x =
[[114 156 130 151]
 [124 156 137 134]
 [121 156 129 130]
 [116 156 126 148]
 [115 156 127 147]
 [111 156 134 145]
 [116 156 139 137]
 [127 156 141 140]]
x[0][0] -> 114
x[6] -> [116, 156, 139, 137]
x[1][-2] -> 137
x[:, -4] -> [114, 124, 121, 116, 115, 111, 116, 127]
x[0][-3] -> 156
x[-7][3] -> 134
x[-2][2] -> 139
x[-7][-3] -> 156
x[2][2] -> 129
x[-1][-3] -> 156
x[3][-2] -> 126

A =
[[120 123 142 121 131 132 130 141 132 122 131 129 143 131 128]
 [133 124 132 130 132 133 123 125 137 131 132 130 127 128 135]
 [135 132 123 130 134 135 122 132 128 122 126 133 136 121 128]
 [118 125 122 129 130 127 133 121 135 137 131 127 125 134 133]
 [132 133 140 122 119 129 130 120 129 130 126 142 115 123 132]
 [115 135 119 128 119 125 131 123 124 124 126 140 144 138 129]
 [127 124 125 121 127 126 124 125 130 130 130 133 136 124 128]
 [146 135 146 123 119 137 125 150 120 105 126 116 115 128 135]
 [115 122 128 129 115 123 134 140 126 137 127 118 142 128 135]]
A[0, 0] -> 120
A[-2, -11] -> 119
A[:, 13] -> [131, 128, 121, 134, 123, 138, 124, 128, 128]
A[:, 4] -> [131, 132, 134, 130, 119, 119, 127, 119, 115]
A[1, 1] -> 124
A[-3] -> [127, 124, 125, 121, 127, 126, 124, 125, 130, 130, 130, 133, 136, 124, 128]
A[4, -6] -> 130
A[-8, 8] -> 137
A[3, -7] -> 135
A[3, -12] -> 129
A[4, -7] -> 129
A[-5] -> [132, 133, 140, 122, 119, 129, 130, 120, 129, 130, 126, 142, 115, 123, 132]
A[5, -13] -> 119
A[7, 11] -> 116
A[7, 6] -> 125
A[0, -14] -> 123
A[0, -5] -> 131
A[:, -13] -> [142, 132, 123, 122, 140, 119, 125, 146, 128]
A[7, 13] -> 128
A[:, 11] -> [129, 130, 133, 127, 142, 140, 133, 116, 118]
A[1] -> [133, 124, 132, 130, 132, 133, 123, 125, 137, 131, 132, 130, 127, 128, 135]
A[-4, -5] -> 126
A[-8, 6] -> 123
A[5] -> [115, 135, 119, 128, 119, 125, 131, 123, 124, 124, 126, 140, 144, 138, 129]
A[:, 9] -> [122, 131, 122, 137, 130, 124, 130, 105, 137]
A[-2, 2] -> 146
A[-3, -4] -> 133
A[4, 11] -> 142
A[-6, -10] -> 127
A[8, -6] -> 137
A[-4, -12] -> 128
A[5, 9] -> 124
A[7, -10] -> 137
A[-2] -> [146, 135, 146, 123, 119, 137, 125, 150, 120, 105, 126, 116, 115, 128, 135]
A[-8, 11] -> 130
A[-8, 0] -> 133
A[-2, 9] -> 105

m = [123 126 122 131 111 117 150 136 129 116 123 126]
m[0] => 123
m[8] => 129
m[5] => 117
m[6] => 150

X = [105 150 129 110 121 148 124 142]
X[0] -> 105
X[6] -> 124
X[4] -> 121
X[2] -> 129

M = [107 153 108 101 144 137 108 107 147 103 102 116 106 132 134]
M[0] = 107
M[3] = 101
M[5] = 137
M[4] = 144
M[10] = 102

grid =
[[103 148 117 137 128 119 121]
 [122 113 130 129 125 130 123]
 [108 143 112 149 116 114 123]]
grid[0, 0] -> 103
grid[2] -> [108, 143, 112, 149, 116, 114, 123]
grid[1, 3] -> 129
grid[0, 2] -> 117
grid[0, 1] -> 148
grid[:, 4] -> [128, 125, 116]
grid[2, 1] -> 143
grid[2, 3] -> 149

a = 135  109  128  131  119  115  110  114  135  102  132  119  113  109  101
a[0] = 135
a[13] = 109
a[8] = 135
a[3] = 131
a[9] = 102

arr = [111 102 125 126 136]
arr[0] => 111
arr[-2] => 126
arr[1] => 102

data = [113 119 117 125 112 104 119 114 104 109 110  98 125 114 109 103]
data[0] -> 113
data[7] -> 114
data[6] -> 119
data[8] -> 104
data[13] -> 114

W =
[[129 138 129 150 130 120]
 [132 132 122 135 124 122]
 [139 127 130 127 130 137]
 [129 137 127 150 129 119]
 [131 138 127 151 129 120]
 [130 124 139 109 135 145]]
Rows and columns are counted from 0.
(0, 0) -> 129
(1, 2) -> 122
(1, 4) -> 124
(4, 4) -> 129
(2, 5) -> 137
(4, 2) -> 127
(2, 0) -> 139
(5, 5) -> 145
(1, 1) -> 132
(3, 0) -> 129
(4, 1) -> 138
(5, 1) -> 124

B =
array([[109, 146, 138, 125, 117, 125, 139, 117, 120, 137],
       [146, 118, 125, 140, 143, 108, 145, 145, 126, 145],
       [147, 109, 140, 122, 146, 112, 144, 134, 114, 143],
       [129, 134, 110, 137, 130, 107, 140, 131, 141, 142]])
Rows and columns are counted from 0.
row 0 col 0 -> 109
row 2 col 8 -> 114
row 1 col 0 -> 146
row 3 col 9 -> 142
row 2 col 3 -> 122
row 1 col 7 -> 145
row 1 col 2 -> 125
row 1 col 4 -> 143
row 3 col 4 -> 130
row 2 col 5 -> 112
row 3 col 5 -> 107
row 2 col 0 -> 147
row 0 col 8 -> 120
row 0 col 5 -> 125
row 0 col 9 -> 137
row 2 col 7 -> 134
row 3 col 6 -> 140
row 2 col 4 -> 146
row 1 col 3 -> 140
